Here is a tiny trained network, its code and every weight. The questions are about switching its units off for an input and a class, where a switched-off unit gives its printed mean instead of its output.

import numpy as np


def w(rows, s, z=0):
    codes = np.array(rows[::2]) - 128.0
    scale = np.full(codes.shape[1], s)
    scale[-1] = z or s
    return codes * scale


def f(y):
    return y / 2 * (1 + np.tanh(0.7978845608 * (y + 0.044715 * y**3)))


def log_softmax(a):
    a = a - a.max(-1, keepdims=True)
    return a - np.log(np.exp(a).sum(-1, keepdims=True))


def net(x, mask):
    res = np.array(x, float).reshape(1, 2) / 4 @ E
    y = f(res @ A[0][:, :-1].T + A[0][:, -1])
    res = res + np.where(mask, y, B[0][:, -1]) @ B[0][:, :-1]
    return log_softmax(res[-1] @ U[:, :-1].T + U[:, -1])


A, B = {}, {}
E = w([
[240,192,220],'x0',
[24,255,166],'x1',
],0.0068)
A[0] = w([
[200,215,205,219],'neuron 1',
[59,106,63,145],'neuron 2',
[199,2,109,180],'neuron 3',
[48,89,83,137],'neuron 4',
[51,92,88,87],'neuron 5',
[94,194,113,6],'neuron 6',
[54,240,134,112],'neuron 7',
[39,193,156,110],'neuron 8',
],0.01,0.0016)
B[0] = w([
[254,52,133,254],'neuron 1',
[210,62,175,199],'neuron 2',
[111,187,18,253],'neuron 3',
[204,44,163,200],'neuron 4',
[195,55,160,189],'neuron 5',
[106,180,75,160],'neuron 6',
[166,145,61,242],'neuron 7',
[194,138,49,221],'neuron 8',
],0.0083,0.0065)
U = w([
[133,165,10,78],'0',
[181,65,185,107],'1',
[103,138,152,254],'2',
[31,175,188,14],'3',
[52,173,213,3],'4',
],0.011,0.0054)

Each question gives the input, the list of numbers given to net, and the class t.
The units are the neurons (one row each of A and B). Each row of codes is followed by its name. A weight is (code - 128) times the scale printed after its matrix; where a second scale follows, it is the last column's (A, B and U).
mask holds one flag per neuron, in row order. A switched-off neuron (its flag False) gives its mean, the last column of its row in B, instead of its output. The means were averaged over made-up inputs and are rounded, as every weight is.
A unit's drop is (log p(t) with every unit on - log p(t) with that unit switched off) / (log p(t) with every unit on - log p(t) with every unit switched off).
The circuit of an input: a set's keep is (log p(t) with only the set's units on - log p(t) with every unit switched off) / (log p(t) with every unit on - log p(t) with every unit switched off). Starting from all 8 units, units are removed one at a time, each time the one whose removal leaves the highest keep (on an exact tie, the one counted first), for as long as the keep stays at least 0.8.
units of the circuit, in order: the units of the circuit, biggest drop first
top k neurons: the k neurons with the biggest drops, biggest first
drop when u is switched off: that unit's drop, to one decimal
input [6,8], class 0: units of the circuit, in order	neuron 7
input [-3,-1], class 2: top 3 neurons	neuron 1; neuron 8; neuron 7
input [-3,-3], class 2: top 2 neurons	neuron 1; neuron 8
input [7,8], class 0: top 2 neurons	neuron 7; neuron 8
input [-2,-3], class 2: top 3 neurons	neuron 8; neuron 7; neuron 1
input [-4,0], class 1: units of the circuit, in order	neuron 3; neuron 4
input [-1,-3], class 2: top 4 neurons	neuron 8; neuron 7; neuron 1; neuron 6
input [1,-5], class 0: drop when neuron 3 is switched off	0.5
input [-1,1], class 2: top 2 neurons	neuron 1; neuron 3
input [6,-8], class 0: drop when neuron 3 is switched off	1.0
input [-5,-3], class 1: drop when neuron 4 is switched off	0.3
input [1,1], class 2: drop when neuron 8 is switched off	0.1
